Rows lie near named flat spaces through zero. A row that begins with a name and a colon came from that space; any other row is followed by the name of its block's space that it lies nearest.
jr-qc: [  0   2   4  -9  -1 -26  -6  -4   3 -22 -10  10   8  -8   4   2  10  -8
  -5   5   4   2  -6   7  -3  -6   7   4 -11  10 -13  -1  -3 -19  -4 -13
 -11  -7  17  16 -16  -1  -8   1   1   9   6   9   0  -4  -1  -3 -13   4
 -18   5]
zs-cc: [  9  12  17  17   7  12 -12   0   1  -2  -5   8   7 -20  -4   6  -3   0
  24  -5 -10   7  11 -11   7  -2  -5   5   4 -10 -22 -20 -23   9  34   2
  18  11 -14   5   7 -29  -2  -8   3  -4  -2  -4  23   5  -5  15  14  -6
  17 -14]
zs-cc: [ -5 -10   1 -24  -6  -7  -7 -12   7  -2  -8 -16  -7   6 -13   1  -4  -7
  -1 -18  -7  -6 -16  20  13  12  -3   3   4  -1   4  13  10  -1 -16 -13
 -10 -23  24  -2  -1  -6  -4   7  -3  -6  -8   8   5 -15  -4  -1 -11   3
  10   3]
ml-gz: [ -5  -3   4  -1  -5 -24  13 -15  10   6  16   8   5  -9   8 -12 -15   6
 -15   0 -13 -10   7   5  -8  -1   4  17  -7  15  -3   3   7  13 -10   1
  26  -5  -4  29  -1  21  -6  22  11   2   4  -4  24 -14   5  -6 -12  17
  -1  -5]
hq-cm: [-34  12 -14 -27  23 -20   6 -22  41  33 -29  -4  55 -28 -19   4   3 -36
  -1  12   6  -9  36  53  15  -4   4  -6  10 -13  33  15 -25   4 -31  23
  50   1 -14   0   2  26  22 -19 -33  -3 -38   8 -19 -16 -11  -7  26  -9
  52 -27]
[ -9 -11   5  -2 -10   7   4  22   7 -18   6   3 -13   6   9   2   8 -11
   8   3 -10 -11  -4  -9   8 -11  -9  -1  -5   4   4   6   8 -13  -8  -6
   3   4   5   5 -13  -3 -11  -6   0   0  -7  -2 -18   1  24  -2  -5  13
   6   4]
jr-qc
[ -5  -9  -4 -22  -2  -6  -6 -14  10 -13   2  -5  -4   6  -2  -6   6  -3
   2 -11  -3  -8  -4  11   6  11   2  -3   1 -12   9  22   7  -5 -10 -10
  -2 -11  10  -5   1   3  -1  -1  15   4 -11   2   3 -12   1  -7 -12   7
   6  -2]
zs-cc
rd-rl: [  8   4  -7  11   9  25  -4  -1 -17  -8 -13   5   6 -13   2  10   5  12
 -14 -13   4  -7  17  16 -12  13  -1  -4  -9   6  -9   7  -6  -4   4  15
   1  13  -7   7  -7  16  12  -7  -9 -19   0   7  -2 -10   7  18  12  -6
   3  22]
dc-hb: [ 34 -16  13 -34   1  12   8  12  -6  -1  15  -8  11  -6 -26  -8 -27 -12
  -9  -1  15   3 -13 -16   2  13  -9  -2  -8   7 -13  -1  -6  11   1   8
  18 -14   5  -6 -14  12   0  16 -11   1   5  -2   0  18   6  -6 -19   0
 -13  -8]
[  1  20 -11 -24   7  20   0  -7  -2  19   0 -12   1  -4 -29  18   5  26
  -6   5  12  -7   5 -20 -15  17  12  29   2  14   5  -9 -21  14  26  -4
  -1  -5   2 -10  10  13   4  24   9   2   6 -11  12   5  -7 -13   7   3
   7 -16]
jr-qc
[ -6   7   4  16  -3   0  -3   8  -5   4 -13  10   2  -7  17   9   3   8
  -5   4  11   4   6 -11  -4  -5   9  -7  -2  -3   1 -13  -5  15   2  11
   4  23 -10  -3  -4  -8   4   4  -1   2   1   0  -2   7  -4   0  17   1
 -14 -10]
zs-cc
[ 10  -9   2   8  -4  -1  10  10   5   0   3   0   1   2  14  12  -3   2
   0  -3   6 -16  12   1 -20  -9  -2  14  -2   2  -3  -4  -3   2   3  10
   4  17   9   6 -22  18   4   5  -2   7  -3   4   9 -14   2   3  -7   2
   2   5]
rd-rl
[-11  -5  11  18   9 -15   3  -8 -28  14 -10  28  27 -13  17 -14   2  -6
  -6 -12   6   7  24 -24  -4  -7 -19   5  12  -1  15  15  16 -10   2   4
 -13  -6  10  12  13  -8  18  12   3   5   8   4 -28 -15  10  -6  19   2
  -8   5]
dc-hb
jr-qc: [-11 -45  19   6 -27  37  23  44   3 -26  -1  13 -30  24  32   1   7 -22
  13  -2 -16  -4 -15 -10  -2 -20 -33 -16  -3  -9   3   8  15 -13 -23  -3
   6  12  -6   3 -15  -8 -16 -11   6   5   0   3 -34  15  36  10 -15  24
  19  13]
[ -5 -11  27  -5   4 -21  17  -9 -39  28 -16  47  71 -27  37 -37  -7 -12
 -13 -10  17  23  25 -40  -6  -6 -53  -2  24   2  26  18  33 -11 -10  -7
 -19  -9   2   7  30  -3  12  23  14  -6  14   3 -48 -15  18  -6  24   0
   1  14]
dc-hb
ml-gz: [-11 -13   9 -21   6   3  15 -16  -5  -2   7   3  15   4  26  -1   2  -5
 -28  12  -8   7  -2   9  -2  -1  29   5 -22   7  -1   1  -2  11 -16 -10
  30  -6 -17  22  12  31 -25  18   8  -2   6 -15   7   8   5  15 -29   1
  -9  18]
[ -1   2 -15  -9  10  16   0   8  -6   6   4   3 -15  -1 -14   7   4  13
   8   1   3  -4  -6 -22 -11  -5  -7  -2   4  11   5  -9  -6  -4  14 -12
   5   7  -4  -4 -10  10 -10  10   9   5   4  -7   2   9   8 -11  -4   5
   8  -3]
jr-qc
hq-cm: [ -3  -8   8 -20  21 -13   2  -5  26  15 -28   5  27  -9 -14   2  -3 -16
  -6  -6  11 -10  19  17   6  -5  -4   4  -3 -14  10  11  -7  -3 -11  11
   6  12 -15 -11   0  18   8 -15  -6   0 -22  18  -3   4  -9   1   5  -2
  23  -9]
[ 15  -1 -10 -12   8  15 -10  10  12  -3   4  -7 -21   7  -9   6 -12   6
  -3   0   1 -13  -9  -2  -6  -3   8  -4  -7   0  -9 -13 -22   2  -1   0
  12   2  10  -6 -15  -3  -7  -3 -13  -1 -13  10  20  15  -6   2 -16  -8
  -5  -6]
dc-hb
[  4  -1  -4  -3  -2  -6  -4   8  -8   2  -1  -8  -3   4  -7  -5   0  -1
   0  12   3   5  -5  -5   5  -8   4  11   9   5  -8  -4   7   3  14 -11
  10  -5   2   5   3  10  -2  -1  -2   0  12   0  -2   4   2  -5   3   3
   0  -3]
jr-qc
[-16 -10  11  -7  13  -1   8  -5 -10  -4 -10   0   5  28   2 -11   8  -9
   3   9   5  -5  -1  10   2  25   2 -12  -5  10  22  10  -2   5  -2  -3
  -1   0  -1 -16   0  13  12  -8   5   3  -4  -3 -21  -2  13  12 -20  -7
   4  27]
ml-gz
[ -3   4   2 -17  -2 -11 -12   1   2 -22   2   6  -4  -2   4  -3  16 -11
 -14  -2   2  -1  -3   9   9   2  -3  18 -14   7 -15   0  -5 -16   2 -16
  -4  -5  18   4  -6  -8  -1   6  -8   8   8   9  -1   4  -5   0 -11   5
  -6  -6]
jr-qc
[ 20 -13   8   0   1   6   5  12 -10   5  16  -3   3  -1  -7   0 -15  -1
  -5   2 -12   8 -10 -11  -5   3   6 -11 -10   6  -4  -6  -3   3   5   3
   8 -10   0  -1  -4   0  -7   2  -7   1   8   9   2   7   1  -3  -8   2
  -4  -7]
dc-hb
[  0  10  -7   2 -10  -5  -4 -12   0  -4  -3  -1  -5   8   0  -4  14  -4
  -8   6 -12   5   2  14  -6   0  -2   2  -4  -2  -9   1  -6  -5  -2  -8
  12   0  -5   2  12   9 -13   0   5   5  -2  -6   9  -5   3   1 -16   4
  -6   3]
ml-gz
[  0  10  -3 -34   3 -16  -9   5  -4 -13  -7  -2  -6 -16  -8  12  18   8
 -11  13   1   4 -13   0  -9  -5   6  23  -8  23  -8   3 -12 -10  27 -20
   0 -10   5  16   3  15 -11   8   0   2   0   4  14   1  -3  -7   3  12
  -5 -15]
jr-qc
[ -5  -2  -1  -3   9   0   5 -10  13  -4  -3  -8  11  -8   5   4   0   1
  -4   6  -4   0  11  10   2  -6   1   2  -5  -8   8   1   2  -5  -8   8
  14  -1  -6 -17  -2  10   8  -5   6   3 -13   3  -1  -6   1   0   2  -1
   1  -9]
hq-cm
[-16  -8  -1 -11  -7   8   4  15   2 -17   2   7 -18 -12  12  16   1  -1
  -9   3  -5  -6  -4  -4   1  -4   0  13  -7   7  -7  13  -6 -11   9 -17
   2  -1   6   1 -13  -3 -12  -5  -5  16  13   5  -3   9  11   6 -11  11
  -1 -15]
jr-qc
[-10   7   1   9  -1   5   3   3  -5   7 -11   6  14  -1  16  -6  11  -4
 -10   8  -1  -4  13   0  -4  -5 -11   3   7  -1   4   3  10  -8   1  -2
  -5  -8  -4   0   1   5   5   6   7   1  12   2  -5  -9   1  -5   6   5
  -6   8]
dc-hb
dc-hb: [ 25 -10  13 -25  11  14  -4  12   6 -10  17 -10  -2 -13 -23 -14 -15   0
  -9  -4   2   8 -12 -16   5  10   2  -1   5  -1 -15  -9   4   9   3   4
  13 -15  -2  -3   2   0  18  10 -12   0  -8   3  10  19  18  -7 -14  -4
  -6  -9]
rq-gp: [  6  -8  -4   3   6   0  -3   9 -14   2  -6  -1  -4  -9   9   6  16   1
   3  -3   9  -7  -1  -7  21 -14   8  11  11  -5  -6  25  -4  -9 -14   1
  -7   9 -11  11 -10   2  -2 -11   2   9   2  -7   9  -4   5  -7  -1 -22
   4   3]

Rows lie near named flat spaces through zero. A row that begins with a name and a colon came from that space; any other row is followed by the name of its block's space that it lies nearest.
jtgq: [ 16   4  23   7 -13   1 -13  11   2  -7 -27   7  -8   3  18   5   5  -6
  -8  -9   6 -12   7   2  21  -6  16  -3   4 -16 -21   0 -10   8  15   1
  13  13   1  -5  -5  -8  -4   0   3 -17 -12   2 -11  -8   4  -3  -7  15
   6 -11]
tnsm: [ -8   3 -17 -13  15 -10   4 -10 -16   6 -11 -15  20  -3  -7  20  -5  10
  16  12 -15 -25   9 -31 -18 -19 -17  13  -5  -8  -5   2  -9 -21  -5   6
 -10  12  -7  13 -22   4  31  14 -11  15  -8  16  -4 -14   4  26 -16  -9
 -10   2]
phbn: [-20   7   2  17  16  32  -9  40  -1  15  -7  -4 -24 -18 -15  -8 -36   7
  -1  23  13 -13  -2   3   1  24   6  -7 -12  11  -1   7  -2  -6 -14  30
  28   2 -23 -23 -33 -20  13   4 -13  20   2  -4  -2   2  -9  -9 -15  40
   5 -10]
jtgq: [  6   2 -13 -13 -10  -2 -16   0  11  -8  25  -8  -5  -3  10  10  -7 -14
   6 -13  -3  -4   2  17   3  -6   9  -7  -7  15  -6  -6  -4   1 -12 -19
  -3   6  -6   5  11   3 -12   8  24   8  15   2  12 -11  -3   1  -1 -16
 -24  -4]
mrch: [ 18  -7  -5 -14  20  -2   7   2  -7  -6 -10 -13  10  12   0   3  -7 -11
  -8 -12 -10  10  -2  -6   0   2  41   8 -15  -3  29 -10  13  22  -4   5
   8  -9  19   0 -10 -23  -2  -2  -1 -36  -4  17 -13   7 -13  12  -2   3
  16   6]
zpql: [ -6  -7   4   2  -6  -2   0  -7   5  -1 -17 -10 -16   1  -4   0   3   1
   3   0  -3  -9   3  -8   3   0   2  -6   7   3  -1  -4  -4   6   0  -5
   3  -1   1  -3  -2  -7 -11   3   9   2   3   1   0   5   9  15   4   2
  -4   3]
[-13   8  -3  -6  18  -3  -9   9 -28  -7   0   6  18   3   5  -5 -15  17
  -9   8 -19  14  12  13   6   8  11  20   2  -4  18  17  18  12 -29  -5
  13 -12   2 -15   2 -29 -12  -3   5 -15  -3  -3  -9  16 -20 -15  -9   3
  17   4]
zpql
[-11  -7  -7  -2   6  -2  19  -6   0   9   7  14   1   4 -20 -10  -1   6
  -8  10  -3  10  -3  -2 -17  -1 -15  -4  -2  19  -9   7   8   2 -13  -5
  -3   0   2   8  -2   7  -6   2   7 -16 -12  -1   2  -4  -6   2   2  15
 -12  14]
jtgq
[  8 -11  13  20  -5  -3   2  -1   3   6  -7  -9   1 -12  -9   3   6  10
   1  -1  10 -16 -10 -11   6   3  -3 -18   5  11   7   7  -8  12   7  -1
  14  -7  -4   3  -1  15  11  -7  22   2  -4   8  -7 -20  25   6   9  -9
 -15   7]
zpql
[ -2  -5  -1  11  -3  -4   6   2  13 -10   9  13  -3  15   2  11  -2  -2
  -2   8  -4  10   6   1   8  -4   2  -2 -11   9  -8   0   6  10  -3 -17
 -18  -1  -1   8  13  13   2  -2   8  -7 -10  -3   3  -9  -5   4 -10   5
  -8   8]
jtgq
mrch: [  7   2  -7  15   7  -5   9  13  10   5 -10 -11  -9  -3 -13   6   7   6
  20  -1  15  -7  16  -9  -8  -9 -23   8   2 -12  -7  -3  15   7  10   1
  15   1   2  -9   4  -8  12 -25  -4  15  -2  26   3 -11   6   7   6   9
  -4  -5]
sljl: [ 14   4  15   6 -15  15   1  -5  -1  -8  -1   9 -11   7   8   6  -3  -8
  -3  10  -5  -3 -11   4   0  -8 -14  -7  11  18 -14   2  15  -2  -2  23
   3  12   4 -24  15  -7  -3 -22   5 -17  -2  -8  -5   2  -1   6   5   9
  -4  -8]
[-15   0  -3  -2  -4   8  -4  -6 -14  -1  -8  -8  -5   8  -5  12  -9  16
   3  14 -17   4  15  -1  -1  -1   6  13   1  -9  -1  17  -8   9 -13  -7
   6 -15   0   3  12 -25  -7  -5  -7  -3  11   5 -10  15  -2   3  11  12
  30   4]
zpql
zpql: [ -3 -13   5  -5   0  11   1  12   6   7  15  20 -13 -15   6   1   4  -5
   9   7  19  -8  -8   1  26  30  -8   2  -7  -3   0 -10  -8  -6  16   6
   0   0  22  -6   7  20   9  -2 -15   7   1  10  -7 -14   4  -3   0  -8
  -3  15]
dsfr: [ -7  10  -5 -14   5  -7 -28   8  15 -41 -26 -16  14 -10 -13 -13  -6 -25
   2  -1 -19  -2   7   3  -8 -12  12  16 -16  -1  19 -12  36  16  14  31
  18  25   3 -35  33   5 -14  13 -13 -26 -14  -2  15  -8   2 -15 -19  10
 -22  16]
[  8  10 -27  -9  -5   6   8  12  -5  11 -15   0 -10  -7 -15   8  18  11
   6   4   4  -3  22 -14 -11   8  -5   0 -12  -9  -3   8 -13  13  -4 -14
  10  -2  -2   2   1  23 -20 -22 -15  -5  -8   7   8  -7 -19  13  23 -17
  -2  -2]
sljl
[  7   1  -6  -1   5  11   2  -9  -8   0   6   0   1  -3  -4  14  -2  -2
  11  11  -6   1  -6 -10 -11   4  14  25  -2 -14   0 -10  -5   4 -13 -10
  -5   0 -24  -4 -14   1   9 -12  10  -8  -3   0   2  -2  -1  15  -1   1
   3  -1]
tnsm
